cols: votas fon zofur Mopo kon ton zev mun
M: [118 207 170 210  84 185  94 121]
U: [ 89  89 119  93 141 109 156 106]
E: [160  49  91  65 136 109 128 129]
D: [ 83 107 125 107 137 115 153 103]
L: [115  82 125 153 107 137 107 103]
Q: [ 88 103 124 112 129 126 151 103]
C: [ 88 114  94  88 147  91 159 107]
J: [126 160 184 127 109 127 118 109]
G: [ 75 125 168 127 133 110 153 126]
Y: [124 115 119 107 164  99 159 138]
R: [126 160 118 109 109 184 127 126]
order: [137 107 103 115  82 125 153 107] : L
col: [147 109] : kon
order: [103 153 115 137 107 125 107  83] : D
order: [109 118 127 109 127 184 160 126] : J
order: [109 109 118 126 126 127 160 184] : R

cols: detar fana ditil vosup bora viz
Gara: [111 202 129 136 160 164]
fidef: [135 113 196 134 197 119]
Lonob: [139 133 186 119 113  84]
dised: [119 128 209 112 177  98]
zemoz: [144 122 108 152 100 166]
dadiv: [ 93 132 176  99 163  96]
Mugid: [150  95 108 133  88 146]
col: [160 197 113] : bora
col: [128 122 132  95] : fana
col: [186 209 108 176] : ditil

cols: sig Gur lag seli
Mesun: [206 105  89 190]
sel: [131 129 103 122]
Domev: [153 102 125 112]
gevev: [131 129 151 140]
gal: [118  72 174  82]
fubi: [147  69 114  81]
logif: [151 129 131 139]
col: [131 118 147 151] : sig
order: [131 122 129 103] : sel
order: [122 129 131 103] : sel
col: [131 153 131 118 147 151] : sig
order: [140 151 129 131] : gevev

cols: voga vufun rus fati dizep
nesa: [115 114  74 159  86]
Rar: [114 111  75 159  85]
Vuru: [127 115  62 161  82]
Vunib: [122 117  59 162  77]
tupo: [118 119  74 163  89]
fafab: [104 120  79 162  80]
gupit: [112 121  73 171  82]
pofum: [115 114  74 159  85]
Lifam: [120 114  74 159  86]
vil: [127 121  62 161  82]
col: [115 117 119 120 121 114] : vufun
col: [74 62] : rus

cols: zaga vud zizo mipor dezo rab baz Misat Rez
taf: [ 89 152 155 115 110 147 109 129 155]
bapin: [128  93 135 113 141 154 130 138 132]
zad: [132  66 126 147 112 170 114 101 157]
neran: [116 106 128 113 144 135 128 161 130]
zese: [135 128 130 141 132 154 113 138  92]
order: [ 92 138 113 154 132 141 130 128 135] : zese
col: [ 89 128 132 116] : zaga
col: [147 154 170] : rab

cols: tegoz Bonum gif dif sepo
sas: [208 101  72 136 101]
kom: [136 209 101  72 101]
Rovol: [208 101  72 101 137]
order: [137  72 101 101 208] : Rovol
order: [ 72 101 101 136 209] : kom
order: [136 101 208 101  72] : sas
order: [ 72 101 101 136 208] : sas
order: [101 208 101  72 136] : sas
col: [101 137] : sepo
order: [137 101  72 101 208] : Rovol

cols: kuvo nuvet tiv kerez dob
sesa: [180 114 127 110 115]
rige: [165 128 132  86  65]
kitug: [164 131 128 100 112]
dum: [137  90 132 100 115]
nozev: [183 105 129 100 100]
tuz: [110 179 114 127 115]
rek: [ 74  93 127 141 193]
vus: [ 65 142 129 114 149]
vel: [173 110 128  98 119]
col: [129 114] : tiv
order: [115 110 127 114 180] : sesa
col: [165 164 137 183] : kuvo
col: [114 128 131  90 105 179] : nuvet
col: [114 127 129] : tiv
col: [132 128 132 129 114 127 129 128] : tiv

cols: Nub dupo pupim Ziser ziro kide Nur mok
Dop: [ 96 143  98 125 142 128 156 110]
Rumas: [ 96 156 143  97 128 142 151 110]
dolaf: [ 97 143 156  96 151 110 128 141]
Pak: [ 96 156 143  97 128 142 125 110]
order: [151 110  96 156 143  97 128 142] : Rumas
which: [ 96 156 143  97 128 142 151 110] : Rumas
which: [ 97 143 156  96 151 110 128 141] : dolaf
col: [156 151] : Nur
col: [156 143 156] : dupo
order: [ 97 156  96 128 143 110 125 142] : Pak
col: [141 110] : mok

cols: Felu rutut kib Sebup Nizip kupev Pogiv Tugod
Buke: [133  91 107 124 207  73 124 154]
val: [130  76 118 131 195  79 124 135]
betiz: [133 153  73 124 107  91 124 207]
fatu: [126 120 166 128 147 118 134 125]
bas: [120 124 144 144 183 117 131 128]
Mizuk: [137 169 111 105  46 160 128 137]
order: [ 73  91 107 124 124 133 154 207] : Buke
order: [117 183 144 131 128 144 124 120] : bas
col: [125 128] : Tugod
order: [160 169 137 137 111 128 105  46] : Mizuk
col: [ 76 153 120 124 169] : rutut

cols: Tiri supe Lenis vufi dapig kig lafu ref
romu: [126 104 125  89 150 125 167 136]
zot: [ 89  94 115  58 145 128 150 136]
pomek: [ 58 115  89 145  93 150 128 136]
col: [150 145] : dapig
order: [136  89  94 115  58 145 128 150] : zot

cols: Kem Pubul viri moz Fomeb mes
zut: [110 132  94 123 171 144]
vizu: [127 128  84 127 106 142]
sezat: [119  89 159 122 163 139]
legu: [136 149  61 126 112 137]
sedo: [132  94 143 123 171 109]
dimu: [166 106 121  96 131 115]
Mav: [128 128 142 127  84 106]
fen: [128 113  96 160 103  64]
Risuk: [132 110 143 123 171  94]
leti: [126  93 117 138  95 115]
col: [94 84] : viri
order: [ 61 112 126 136 137 149] : legu
order: [171 109 132  94 143 123] : sedo
order: [ 94 132 110 143 123 171] : Risuk
order: [ 84 106 127 127 128 142] : vizu

cols: zegu vup bodak Dak vute reved Mefo Gana vemom
Rokik: [168 117 168 129 106 175 150 198 110]
ferul: [140 164 206 136 106  76 126  79 109]
Beles: [164 124  45 180 153 133 140 164 152]
zon: [176 130 160 176 106 105 104 193  84]
Sipob: [185 153  68 119 162  82 115  85 100]
col: [106 153 106 162] : vute
order: [106 110 117 129 150 168 168 175 198] : Rokik
order: [110 198 150 175 106 129 168 117 168] : Rokik

cols: nege fite biliv lamiz pasil suf Voma
ninad: [159 138 132 150  77 134 136]
tanob: [147 111 134 109 142  89 167]
rizu: [163 102 126  88 131 123  96]
Nugus: [107 152 147 156  90 145 120]
Bazut: [ 90 119 131 106 181 116 114]
vilu: [143 131  74 153 137 147 142]
kan: [147 119 129 138 135 145  66]
kofo: [156 110 156  92 107  99 132]
vizof: [144 104 110  95 167 113 142]
gubeg: [129 145 135 147 138 119  65]
order: [ 90 145 120 107 152 147 156] : Nugus
order: [ 88  96 102 123 126 131 163] : rizu
col: [131 119 110 104] : fite
order: [ 96 163 102 126  88 131 123] : rizu
order: [ 65 119 129 135 138 145 147] : gubeg

cols: zonit Pag Budo Bado vanad
fori: [128 120 128 129 124]
Niku: [ 83 136 129 200 136]
pogin: [138 135 127 131 106]
tida: [103 122 127 123 146]
fip: [104 131 126 121 146]
sifur: [124 125 129 127 110]
rabo: [101 128 128 119 110]
col: [104 124] : zonit
order: [106 131 127 135 138] : pogin
col: [136 135 122 131] : Pag

cols: naf sema meli rifit
Popa: [123 135 121 141]
Podok: [101 179  86 204]
gaso: [121 122 141 135]
vavu: [117 146 107 155]
col: [179 122] : sema
col: [101 121 117] : naf
col: [121  86 141] : meli
col: [123 101 121] : naf
order: [141 123 135 121] : Popa
col: [101 121] : naf

cols: vibu zoluk fanu moti goke
gak: [157 147 107 157 112]
dolu: [190 157 117 162 111]
zak: [ 92 152 145 173 119]
fekuf: [ 74 116 171 117 103]
mezi: [103 172 117  74 116]
suzik: [130 164 125 151 118]
rizag: [ 94 100 130 122 137]
vize: [130 118 164 124 151]
col: [107 117 145 171 117 125] : fanu
order: [ 74 116 171 103 117] : fekuf
col: [157 190  92  74] : vibu
order: [118 125 130 151 164] : suzik
col: [157 152 116 172] : zoluk
col: [122 124] : moti

cols: bil Ziv guf soku
finat: [138 202  89 113]
rudad: [119 122 154 208]
lapon: [ 88 166 103 188]
gudut: [103 153 124 205]
mitu: [138 202  89 132]
rep: [103 124 205 154]
sev: [ 96 146 126 205]
pigav: [ 82 160 102 187]
nudo: [165 197  99 109]
Lona: [199 117 147 116]
bet: [115 147 117 199]
lagot: [203 159 152 131]
order: [117 199 147 115] : bet
col: [ 96  82 165] : bil
order: [103 124 153 205] : gudut
col: [126 102  99 147 117] : guf
order: [115 117 147 199] : bet
col: [154 103 124  89 205 126 102  99 147 117 152] : guf
col: [103  96  82 165 199 115] : bil

cols: Zolot Kofe Govu Gano viv Peda Zagik Favo
Lafo: [125 122 125 123 122  70 113 102]
ripug: [132 104 117 107 133 215 108 157]
firen: [121 108  67 119 117 166 119 159]
tofut: [116 184  98 157 123 121 192 110]
naz: [129  99 133 118 132 165 100 172]
luno: [132 152 118 146 125  93 151 117]
Gobiz: [122 121 141 109 125 144 106 183]
col: [157 159 110 172] : Favo
col: [132 121 116] : Zolot
order: [ 67 108 117 119 119 121 159 166] : firen
col: [117 123 132 125 125] : viv
col: [102 157 159 110 172 117] : Favo

cols: mitiv pumu deg lovib lasa
Kizef: [149 107 172  71  66]
zuzu: [141 127 163 124 103]
loma: [ 96  60  83 189 172]
kebi: [101  89 121 133 152]
dogi: [109 194  88 152  67]
kivi: [ 98 191  77 130 138]
Puv: [178 123 109  65 127]
vopez: [ 98  77 138 192 130]
fizut: [178 185 102 140 158]
Mel: [109 194 104 128  91]
order: [ 77 191 138  98 130] : kivi
order: [ 77 138 192 130  98] : vopez
col: [103 172 152  67 138 127] : lasa
col: [152  67 138 127] : lasa
col: [109  98 178  98 178] : mitiv
col: [109 138 102] : deg

cols: Fif seso bapel madeg nul
garo: [ 78  76  87 103 133]
peb: [ 52  70  91  89 135]
nonad: [ 96  70  91  89 135]
fekon: [ 95  61 130 168 145]
porer: [ 55 148  97 153 114]
poz: [ 95  93  84  72 127]
nasu: [ 80 185 116 166 108]
Res: [140  89 168 191 125]
Kiz: [115  46 127 139 150]
kizo: [ 52  70  91  89 134]
tob: [ 93  62  96 101 139]
col: [87 91 91] : bapel
col: [125 150] : nul
col: [52 96] : Fif
col: [168 153  72 166] : madeg

cols: fiba bifo nogo Nisu Fafo Furi famil sono
romif: [143 132 110 147 130 115 131 128]
Duzu: [118 122 109 110 132 119 115 127]
duzi: [123  82 112 110 154  96 118 119]
sada: [132 119 127 122 119 134 137 135]
gogem: [132 119 127 122 119 115 110 109]
Ralo: [110 131 143 130 148 132 115 128]
bagad: [118 123  96 112 120  82 110 154]
bemi: [109 109 146 109 163 140 131 141]
pemar: [132 119 127 122 119  74 114 101]
order: [119 123  82 112 110 154  96 118] : duzi
order: [109 110 115 119 119 122 127 132] : gogem
order: [128 115 147 130 131 110 132 143] : romif
col: [119 148] : Fafo

cols: kotin vif fupim zala kono nez Gel budot nonok Fege
takas: [124 135 151 159  97 193 126  99  84 133]
Nid: [132 141  65 114  96  96 129 186 142 131]
sirib: [ 79 115  89  76 164 153 116 167 126 124]
Pimel: [ 96 114 132 129  65 186 140 142  96 131]
roba: [197 120 126 145  73 152 126  93  96 106]
Gakug: [ 79 115  89  76 164 153 116 142 119 168]
tago: [118 119 146  97 116  71 164 158 137  76]
sud: [118 119 146  97 116  81 132 161 188 126]
col: [116 140 126 116] : Gel
col: [142 158 161] : budot
order: [ 99  84 133 124 135 151 159  97 193 126] : takas
order: [129  65 186 140 142  96 131  96 114 132] : Pimel

cols: Gised Kug tur teve Dovu fideg sarir fas
zonur: [153 117 160 147  74 138 174 102]
rir: [131 133 116  66  43 116 206 210]
tarir: [206 133  66  44 116 210 131 116]
zeg: [142  77 119 135 110 100 159 100]
rasef: [110 142 119 159  77 135 100 101]
order: [ 74 117 138 147 153 174 102 160] : zonur
order: [ 77 100 100 110 119 135 142 159] : zeg
order: [116 133  43 116  66 210 206 131] : rir

cols: Dore siru Bomuv mas Fim loro Rukod sugis mirok
tivek: [148  84 132 157 109 155 132  72 100]
nuvuf: [146 168 106 123 158 135 152  88 142]
Seda: [136 147 114  61 147  99 149 177 184]
Lora: [146 152 168  88 141 106 135 158 123]
vuvuk: [112  98  79 163 132 153 133 102 133]
nasip: [ 96 134  90 178  94 136  84 111 144]
geka: [123  96 115 179 107 156 120  73 109]
col: [146 136] : Dore
col: [102 111  73] : sugis
order: [123 158 135 142 146 168 152 106  88] : nuvuf
order: [123 158 135 106 141  88 168 152 146] : Lora
col: [134  96] : siru
order: [184 177 149  99 147  61 114 147 136] : Seda
order: [ 88 106 123 135 141 146 152 158 168] : Lora

cols: von zota Mufut domo Lazot Mon Dibi Sato goduf
Diz: [151 176 187 140 143 168 146 148 130]
biv: [144 158 176 147 150 161 151 161 130]
vemag: [159 182 173 133 135 189 141 145 132]
gefu: [183 134 178 161 133 142 193 139 132]
relig: [146 158 180 144 147 156 149 159 130]
poze: [161 193 178 133 134 183 140 142 132]
dun: [165 141 142 160 166 155 136 168 129]
Vadov: [136 143 160 165 168 141 155 166 129]
Pera: [151 144 176 147 130 161 150 157 161]
order: [132 142 140 183 134 133 178 193 161] : poze
col: [146 161 165 136] : von
col: [134 166] : Lazot
order: [161 130 161 144 151 176 147 150 158] : biv
col: [151 144 159 183 146 161 165 136] : von
col: [173 178 180] : Mufut
order: [129 166 155 141 168 165 160 143 136] : Vadov

cols: Mafav zuzub sabot rol sufir tusu Sazef podo
bevu: [163 157 178 106 117 129 164 120]
guzef: [130 165  97 159 142 113 127 105]
Fopu: [176  78 101 108 153 109 208  64]
Vokez: [121 167  99 150 152 108 112 106]
non: [113 144 107 156 143 153 112 120]
kog: [163 106 157 129 164 116 120 178]
kizu: [109 209 101 153 176 108  64  78]
sis: [157 120 148 114 114 150 173 170]
zopi: [135 109 141 114 116 130 140 141]
Gogeb: [155 182 104 155 135  86 148 102]
lut: [124 128  94 158 134 144 135 144]
order: [157 117 164 120 178 129 106 163] : bevu
order: [ 64  78 101 108 109 153 176 209] : kizu
col: [159 108] : rol
col: [165  78 167 144] : zuzub
col: [142 153] : sufir

cols: Nekap Zolet Sur kebig Gidun mam saf Gom liliv
gibod: [174  85 114 121  91 154  82 150 153]
tetel: [146 122 148 148 134 130 121  88 184]
luf: [132 141 154 126 134 129 129 126 176]
bifin: [129 194 100 153 163 102 172 159 143]
col: [121 148 126] : kebig
col: [ 82 121] : saf

cols: Vapi Nuza redem felor rezep Vode zaru Kofu
zop: [127  46  91 136 114 181 129 134]
Dofog: [135  75 106 139 129 168 154 137]
bovu: [135  75 106 139  88 137 116 168]
dap: [134 127 129 136 114  45  91 181]
Poro: [154 114 135 155  75 120 145 159]
gub: [136 135 127 114  45 129  91 181]
order: [134 129 181 114 136  91  46 127] : zop
col: [ 46  75  75 127] : Nuza
col: [145  91] : zaru
col: [129 154 116  91 145] : zaru
col: [134 154 136] : Vapi
order: [181 134 127 129 136 114  45  91] : dap

cols: niv Mab vigip dafed
Puna: [ 74 156 139  99]
fof: [187 150  64  94]
bupun: [ 85 148 116 112]
sobov: [187 150  70 106]
kuza: [182 113 106 141]
Rufe: [ 70 139 130 139]
Nop: [156 139  99  75]
fiv: [141 106 114 182]
col: [106 130  99 114] : vigip
order: [ 99 139 156  74] : Puna
order: [106 141 182 113] : kuza
order: [ 75 139  99 156] : Nop
col: [150 148 150 113 139 139] : Mab
col: [ 74 187  85 187 182  70 156] : niv

cols: gera bima tama Giv gida Ripun pebu vozin lafe
rolov: [168 179 160  67 153  77 150 150 131]
Farak: [103 119 129 144 162 121 107 177 116]
zorig: [ 62 122 144 157 134 163  95 108 164]
zus: [110 127 126 167 168 106  96 159 151]
Fuba: [136  95 119 181 194  93  73 188 126]
dila: [110 119 136 148 164 111 109 157 142]
gubog: [126 158 124 138 164  95 104 176 131]
lugu: [103 113 133 174 173 122  85 139 147]
sop: [160 153 131 150 168  67  77 149 179]
dide: [ 86  95 143 147 163 118 136 162 122]
order: [179 149  77  67 168 150 131 153 160] : sop
col: [181 148 138] : Giv

cols: Rog Sizi Kula Tas
Bego: [123 122 126 121]
vame: [ 68 115 128 101]
zeza: [125 121 123 122]
ruf: [ 43  69 148 153]
order: [121 125 123 122] : zeza
order: [128 101  68 115] : vame
order: [121 123 122 126] : Bego

cols: Fada pime difot mef
veva: [168  98 104 142]
Gakat: [143 168  98 104]
daz: [131 163 195 135]
masad: [107 137 116 148]
Bomup: [113 128 150 125]
volut: [131 163 195 127]
col: [135 148 125 127] : mef
order: [143  98 168 104] : Gakat
col: [142 104 135 148 125] : mef
order: [142 168  98 104] : veva

cols: Gute garab Sezom zagu
noz: [132 129 136 125]
bag: [167 212  85  70]
kav: [163 101 145 170]
Bek: [ 69 168  85 212]
movi: [ 75 186 102  66]
Dig: [130 131 128 128]
poge: [126 133 128 113]
Rona: [133 126 113 127]
situd: [ 85  69 212 167]
col: [132 167 163] : Gute
order: [ 70 167 212  85] : bag
order: [113 126 128 133] : poge
col: [113 127 167] : zagu
col: [167 163  69  75 130] : Gute
order: [167  85  69 212] : situd

cols: Nutek varib Gugo Sugu keme
Kugus: [154 188 129  70 121]
Tad: [187  70 121 129 154]
sumud: [140  77 165 178  92]
far: [ 71 187 129 121 154]
Beba: [159 178  92  77 140]
Lopo: [109 194 121  94  95]
pum: [164 178  92  77 140]
order: [121  70 129 188 154] : Kugus
order: [178  92 164 140  77] : pum
order: [188 129  70 121 154] : Kugus
order: [154 129 121  70 187] : Tad

cols: Labib guti lura Divam Kefu rifo bol zivu fosil
fod: [204 107 192 176 150 156  66  96 141]
Mokef: [205 176 107  96 150  66 192 156 141]
kel: [170  56 154 109 195 121 147 154 200]
podil: [200 154 195 170 121 147 154 108  56]
maku: [205 141 107 176 192 150  66  97 156]
col: [170 176] : Divam
order: [192 176 150 156  66  96 141 204 107] : fod
col: [ 56 156] : fosil
col: [147 150] : rifo
col: [156 154] : zivu
order: [205 156 176 192 150 107  66  96 141] : Mokef
order: [109 154 195 121 170 154 147 200  56] : kel

cols: vuzin dipoz Giku zan
Ropof: [131 215 163 133]
butu: [ 67 195 109 139]
Voli: [113  44  91 119]
Nolo: [113  91  45 119]
novo: [161 205 166 143]
leder: [214 109 143 157]
Pefus: [ 66 195 139 109]
rinuf: [181  54 112 144]
seman: [192 180 165 153]
zaf: [151  42 100 132]
order: [ 66 109 139 195] : Pefus
col: [180  42] : dipoz
order: [ 44  91 113 119] : Voli
col: [143 139 112 165] : Giku

cols: Mefi zov Bot rikef Sorez
Tulek: [173 103 133  68 151]
gubi: [157 128 144  83 139]
kebuz: [133 150 128 126 161]
Meluv: [215 111 127 125 108]
Ragek: [144 146 106 159 153]
gadod: [173 114 109 145 129]
Fos: [128 142 168 115 110]
bubu: [151 103  68 173 132]
col: [157 133 215] : Mefi
order: [103 133  68 151 173] : Tulek
col: [ 83 126] : rikef
col: [139 161 108] : Sorez
order: [126 128 133 150 161] : kebuz

cols: baso gatep Mubin zud Govi rakos neti Bana roli
fak: [ 95 157  97 102  93 116 104 143 184]
Mizad: [ 95 157  97 102  93 105 128 112  90]
nonud: [ 95 125 106 150 204 127 166  94 141]
vugo: [ 97 102 143  95 116 105 157 184  93]
Dopi: [106  95  94 150 204 125 166 127 142]
zil: [113 129 118 143 171 167 135 122  87]
order: [184 143 104 116  93 102  97 157  95] : fak
order: [141  95 125 106 150 204 127 166  94] : nonud
order: [141  94 166 127 204 150 106 125  95] : nonud
order: [142 127 166 125 204 150  94  95 106] : Dopi
order: [ 94  95 106 125 127 142 150 166 204] : Dopi

cols: kal Mutel nor gimi
tatap: [111 142  98 116]
ratip: [116 111  98 143]
Zere: [107  43 116 164]
popos: [143 116 111  98]
col: [111 116 107] : kal
order: [ 98 116 142 111] : tatap
order: [ 98 111 116 142] : tatap

cols: tereb sigo goda bever gan
segup: [148 136 153 185 169]
Vele: [164 154  67  69 102]
zata: [169 185 149 153 136]
sir: [164 154 143 153 136]
order: [185 149 153 136 169] : zata
order: [136 143 153 164 154] : sir
col: [136 154 185] : sigo

cols: zukez gudas posam Pav Nofug Zileg tof
lapan: [190 196 130 133 135 165 128]
Pepi: [131 110 118 131 123 126 112]
vok: [130 110 137 139 121 128  95]
dab: [134 138 110 112 136 122 151]
fufog: [123 125 143 138 129 123 109]
dov: [128 151 133 137 128 151 147]
Fiza: [165 128 190 130 135 197 133]
gudi: [110 125  65 143 122  68 103]
Suset: [144 126 138 127 125 140 137]
col: [134 123] : zukez
order: [128 130 133 135 165 190 197] : Fiza

cols: vesa vilog Fugo repug
narev: [ 94 147 162 155]
lopun: [ 74 149 119 120]
vodo: [124 180 155 205]
Nir: [ 94 148 162 155]
dibo: [108 215 140 169]
zopaf: [155 137  67 174]
order: [ 94 148 155 162] : Nir
col: [155 162 140] : Fugo
col: [124  94 108 155] : vesa
col: [205 155] : repug

cols: Fudak komib kugov nurak feze zira mivi
biri: [125 114 136 119 134 124 132]
rovu: [111 146 120 127 116 138 128]
vibo: [102 151 129 125 113 111 118]
negu: [125 136 119 114 125 134 132]
Fur: [142 111  94  80 154 157 144]
bebil: [136 114 133 125 119 132 125]
zin: [106  98 113 132  72 146 139]
Dural: [100 106 101 120  63 159 146]
gifat: [141 119  93 147 108 108 142]
Tebol: [100  99 104 127  67 153 145]
col: [136 111] : komib
order: [125 119 125 114 136 132 134] : negu
col: [114 146 151 136 111 114] : komib
col: [134 116 113 125 154 119] : feze
order: [134 132 125 136 119 114 125] : negu

cols: rofu zazi salub dipe rinaf zolal birur fud
duva: [142 131 151 114  80  92 142 169]
seler: [128 123  85 116 120 137 147 120]
dodor: [123 137 120 120 129 135 109  98]
noze: [131 127 133 129  74 111 123 142]
Duz: [123 137 120 120 129 147 116  85]
les: [119 127 107 141 152 116 121  46]
col: [127 137] : zazi
order: [151 114  80  92 142 169 142 131] : duva
order: [ 85 116 147 129 120 120 137 123] : Duz
col: [111 147 116] : zolal

cols: Tebo giliv vanok vika
kabi: [146 130 104 172]
sodol: [162 114 135 109]
Zos: [132 176 108  79]
bedo: [ 62 186 101  68]
zuse: [197  61 190 157]
dep: [122 129 143 107]
Revoz: [ 79 109 132 176]
redi: [162 114 171 158]
col: [79 68] : vika
order: [ 79 108 132 176] : Zos
order: [ 62  68 101 186] : bedo
col: [176 186  61 129 109] : giliv
col: [197 122] : Tebo
col: [146 162 132  62 197 122] : Tebo

